Here is a tiny trained network, its code and every weight. The questions are about switching its units off for an input and a class, where a switched-off unit gives its printed mean instead of its output.

import numpy as np


def w(rows, s, z=0):
    codes = np.array(rows[::2]) - 128.0
    scale = np.full(codes.shape[1], s)
    scale[-1] = z or s
    return codes * scale


def norm(h):
    return h / np.sqrt((h * h).mean(-1, keepdims=True) + 1e-5)


def f(y):
    return y / 2 * (1 + np.tanh(0.7978845608 * (y + 0.044715 * y**3)))


def log_softmax(a):
    a = a - a.max(-1, keepdims=True)
    return a - np.log(np.exp(a).sum(-1, keepdims=True))


def net(x, mask):
    res = np.array(x, float).reshape(1, 4) / 4 @ E
    u = 0
    for l in range(4):
        y = f(norm(res) @ A[l][:, :-1].T + A[l][:, -1])
        res = res + np.where(mask[u : u + 7], y, B[l][:, -1]) @ B[l][:, :-1]
        u += 7
    return log_softmax(norm(res)[-1] @ U[:, :-1].T + U[:, -1])


A, B = {}, {}
E = w([
[68,123,137,91,158,70,83],'x0',
[75,48,198,216,46,125,115],'x1',
[144,190,165,144,110,99,113],'x2',
[92,123,70,53,9,78,195],'x3',
],0.012)
A[0] = w([
[122,97,136,116,46,108,141,129],'0.n0',
[138,252,183,115,43,82,118,80],'0.n1',
[114,16,56,73,129,166,146,67],'0.n2',
[56,128,124,71,124,64,97,17],'0.n3',
[210,128,90,136,49,179,151,3],'0.n4',
[163,155,77,79,121,109,152,37],'0.n5',
[112,172,40,87,78,121,141,39],'0.n6',
],0.019,0.0043)
B[0] = w([
[116,31,138,57,111,225,140,238],'0.n0',
[184,91,12,235,140,95,146,233],'0.n1',
[192,116,23,251,133,72,137,237],'0.n2',
[26,172,190,135,183,115,218,226],'0.n3',
[20,202,207,149,189,96,228,211],'0.n4',
[81,152,99,110,89,218,77,224],'0.n5',
[179,45,150,40,134,151,165,255],'0.n6',
],0.022,0.0096)
A[1] = w([
[171,109,160,132,159,132,95,83],'1.n0',
[136,114,125,73,43,62,160,29],'1.n1',
[132,177,179,130,95,89,195,52],'1.n2',
[90,114,144,139,3,125,98,1],'1.n3',
[163,160,134,110,103,83,145,55],'1.n4',
[107,123,109,105,108,87,91,9],'1.n5',
[136,116,186,76,94,165,123,48],'1.n6',
],0.024,0.0043)
B[1] = w([
[210,96,200,96,104,97,154,234],'1.n0',
[168,120,142,77,89,168,236,149],'1.n1',
[32,130,98,135,181,245,198,254],'1.n2',
[29,197,117,130,21,202,42,152],'1.n3',
[166,79,79,60,228,78,96,102],'1.n4',
[84,85,56,109,211,103,42,102],'1.n5',
[217,85,2,245,145,63,104,189],'1.n6',
],0.013,0.0034)
A[2] = w([
[49,117,128,80,152,1,120,2],'2.n0',
[85,69,152,148,78,126,125,36],'2.n1',
[151,193,80,48,122,134,87,8],'2.n2',
[150,174,73,57,147,108,163,102],'2.n3',
[121,124,103,157,110,115,115,199],'2.n4',
[97,95,105,100,143,70,110,10],'2.n5',
[165,136,146,120,63,98,151,192],'2.n6',
],0.026,0.0032)
B[2] = w([
[118,198,183,197,165,152,251,178],'2.n0',
[105,192,93,147,68,196,96,247],'2.n1',
[86,201,78,79,76,162,31,167],'2.n2',
[56,70,170,249,27,188,110,254],'2.n3',
[109,90,43,112,163,158,121,197],'2.n4',
[172,159,186,213,38,74,137,125],'2.n5',
[100,84,75,80,176,156,115,148],'2.n6',
],0.018,0.0064)
A[3] = w([
[91,98,142,116,193,250,125,253],'3.n0',
[193,94,138,85,88,164,133,127],'3.n1',
[148,100,136,159,176,133,46,98],'3.n2',
[158,154,162,194,249,195,62,110],'3.n3',
[170,107,206,84,167,142,76,152],'3.n4',
[184,82,61,206,134,39,107,122],'3.n5',
[90,160,33,46,246,129,132,164],'3.n6',
],0.021,0.0054)
B[3] = w([
[183,199,173,87,170,52,34,250],'3.n0',
[137,127,174,93,120,72,121,154],'3.n1',
[163,71,108,120,52,143,143,150],'3.n2',
[3,88,55,124,111,161,245,180],'3.n3',
[159,95,188,29,105,162,131,149],'3.n4',
[219,123,69,171,164,131,118,173],'3.n5',
[193,96,235,164,147,125,53,154],'3.n6',
],0.018,0.025)
U = w([
[130,41,147,28,89,153,182,151],'0',
[146,77,25,206,142,151,171,131],'1',
[44,173,188,145,176,142,194,181],'2',
[95,154,115,137,54,172,43,141],'3',
[191,124,152,135,183,80,82,210],'4',
[160,143,151,153,78,61,145,1],'5',
[118,130,114,130,84,5,127,10],'6',
],0.019,0.0085)

Each question gives the input, the list of numbers given to net, and the class t.
The units are the neurons (one row each of A and B). Each row of codes is followed by its name. A weight is (code - 128) times the scale printed after its matrix; where a second scale follows, it is the last column's (A, B and U).
mask holds one flag per neuron, layer by layer. A switched-off neuron (its flag False) gives its mean, the last column of its row in B, instead of its output. The means were averaged over made-up inputs and are rounded, as every weight is.
A unit's drop is (log p(t) with every unit on - log p(t) with that unit switched off) / (log p(t) with every unit on - log p(t) with every unit switched off).
The circuit of an input: a set's keep is (log p(t) with only the set's units on - log p(t) with every unit switched off) / (log p(t) with every unit on - log p(t) with every unit switched off). Starting from the 12 units with the biggest drops (on a tie, the unit counted first), units are removed one at a time, each time the one whose removal leaves the highest keep (on an exact tie, the one counted first), for as long as the keep stays at least 0.8.
units of the circuit, in order: the units of the circuit, biggest drop first
top k neurons: the k neurons with the biggest drops, biggest first
top k neurons in layer l: the k neurons of layer l with the biggest drops, biggest first
input [-4,-4,5,8], class 0: top neuron => 0.n6
input [4,8,7,3], class 3: top 3 neurons => 0.n0; 0.n2; 2.n1
input [6,8,-4,6], class 3: top 3 neurons => 0.n0; 2.n1; 0.n4
input [-1,6,-4,5], class 3: top 2 neurons => 0.n0; 2.n1
input [4,-5,-1,3], class 3: top 2 neurons in layer 0 => 0.n5; 0.n4
input [-3,-4,7,7], class 0: top 3 neurons => 0.n6; 0.n2; 0.n0
input [8,-4,-7,2], class 2: top 4 neurons => 0.n3; 0.n1; 2.n0; 1.n6
input [5,-4,2,-6], class 0: top 2 neurons => 0.n3; 0.n4
input [1,1,8,-4], class 1: top 2 neurons => 3.n0; 0.n1
input [5,-8,8,-5], class 1: top 2 neurons in layer 0 => 0.n0; 0.n6
input [6,4,-1,-1], class 2: top 2 neurons => 0.n3; 2.n0
input [-6,-7,-7,-7], class 0: top 2 neurons => 0.n1; 0.n2
input [-3,-8,-2,6], class 3: top 2 neurons in layer 0 => 0.n5; 0.n0
input [8,6,-3,-7], class 2: units of the circuit, in order => 0.n2
input [1,-6,7,-8], class 0: top 4 neurons in layer 0 => 0.n2; 0.n1; 0.n4; 0.n3
input [-7,5,-6,-6], class 2: top 4 neurons in layer 0 => 0.n1; 0.n2; 0.n6; 0.n0
input [6,-7,5,-4], class 3: top 3 neurons in layer 0 => 0.n4; 0.n2; 0.n3
input [-4,6,-3,2], class 3: top 2 neurons in layer 0 => 0.n0; 0.n6
input [5,8,8,-7], class 1: top 3 neurons in layer 0 => 0.n6; 0.n0; 0.n5
input [-6,-2,1,3], class 2: units of the circuit, in order => 0.n4
